Below is a small trained network, with its code and all its weights. Each question gives an input and a class and asks what happens when units are switched off, that is, made to give their printed mean instead of their output.

import numpy as np


def w(rows, s, z=0):
    codes = np.array(rows[::2]) - 128.0
    scale = np.full(codes.shape[1], s)
    scale[-1] = z or s
    return codes * scale


def f(y):
    return y / 2 * (1 + np.tanh(0.7978845608 * (y + 0.044715 * y**3)))


def log_softmax(a):
    a = a - a.max(-1, keepdims=True)
    return a - np.log(np.exp(a).sum(-1, keepdims=True))


def net(x, mask):
    res = np.array(x, float).reshape(1, 4) / 4 @ E
    y = f(res @ A[0][:, :-1].T + A[0][:, -1])
    res = res + np.where(mask, y, B[0][:, -1]) @ B[0][:, :-1]
    return log_softmax(res[-1] @ U[:, :-1].T + U[:, -1])


A, B = {}, {}
E = w([
[79,135,153,166,70,75,233],'x0',
[136,213,68,157,172,181,106],'x1',
[206,93,92,144,131,97,154],'x2',
[90,92,98,254,143,143,95],'x3',
],0.0088)
A[0] = w([
[175,149,61,142,180,104,179,134],'N0',
[113,2,172,219,113,52,135,245],'N1',
[188,154,60,171,134,92,77,247],'N2',
[137,83,198,79,103,95,162,213],'N3',
[103,116,176,102,97,116,204,226],'N4',
[169,153,149,75,70,53,129,105],'N5',
[173,48,254,96,44,38,196,251],'N6',
[135,189,63,71,168,147,192,139],'N7',
[113,76,72,170,140,156,106,238],'N8',
[60,147,176,49,201,191,69,131],'N9',
[197,146,151,79,34,38,200,199],'N10',
],0.0063,0.0025)
B[0] = w([
[174,113,183,140,187,203,77,140],'N0',
[98,48,119,160,222,128,154,203],'N1',
[219,9,175,178,203,98,165,165],'N2',
[67,121,166,133,137,175,116,192],'N3',
[40,117,125,180,91,123,119,188],'N4',
[63,142,139,93,96,149,147,163],'N5',
[49,120,80,253,154,153,84,254],'N6',
[110,124,207,99,155,199,66,149],'N7',
[84,29,139,112,148,94,138,163],'N8',
[185,157,222,30,116,220,47,172],'N9',
[70,149,135,201,68,136,57,210],'N10',
],0.0061,0.0093)
U = w([
[167,71,67,174,170,135,80,166],'0',
[142,226,254,53,111,214,31,137],'1',
[17,169,89,168,53,138,92,248],'2',
[120,193,63,69,36,111,101,5],'3',
],0.0064,0.0025)

Each question gives the input, the list of numbers given to net, and the class t.
The units are the neurons (one row each of A and B). Each row of codes is followed by its name. A weight is (code - 128) times the scale printed after its matrix; where a second scale follows, it is the last column's (A, B and U).
mask holds one flag per neuron, in row order. A switched-off neuron (its flag False) gives its mean, the last column of its row in B, instead of its output. The means were averaged over made-up inputs and are rounded, as every weight is.
A unit's drop is (log p(t) with every unit on - log p(t) with that unit switched off) / (log p(t) with every unit on - log p(t) with every unit switched off).
The circuit of an input: a set's keep is (log p(t) with only the set's units on - log p(t) with every unit switched off) / (log p(t) with every unit on - log p(t) with every unit switched off). Starting from all 11 units, units are removed one at a time, each time the one whose removal leaves the highest keep (on an exact tie, the one counted first), for as long as the keep stays at least 0.8.
circuit, biggest first: the units of the circuit, biggest drop first
top k neurons: the k neurons with the biggest drops, biggest first
drop when u is switched off: that unit's drop, to one decimal
input [-4,3,-1,0], class 1: circuit, biggest first	N6, N9
input [-5,-6,7,-8], class 2: top 2 neurons	N6, N10
input [5,8,-6,0], class 1: circuit, biggest first	N6, N7, N10
input [-5,2,-5,7], class 1: circuit, biggest first	N9
input [-3,-5,-6,8], class 0: circuit, biggest first	N1, N10, N4
input [-3,0,-3,3], class 1: top 4 neurons	N6, N1, N9, N4
input [-4,0,-7,4], class 1: top 2 neurons	N9, N6
input [0,6,-7,1], class 1: circuit, biggest first	N9, N6
input [3,6,6,-4], class 1: circuit, biggest first	N7, N6
input [2,7,-3,-2], class 1: top 2 neurons	N6, N7
input [-7,3,-7,8], class 1: top 2 neurons	N9, N6
input [-6,2,-7,5], class 1: drop when N9 is switched off	0.6
input [-3,-7,3,-4], class 2: drop when N6 is switched off	0.2
input [1,7,4,-3], class 1: drop when N6 is switched off	0.5
input [7,4,6,8], class 0: drop when N10 is switched off	0.0
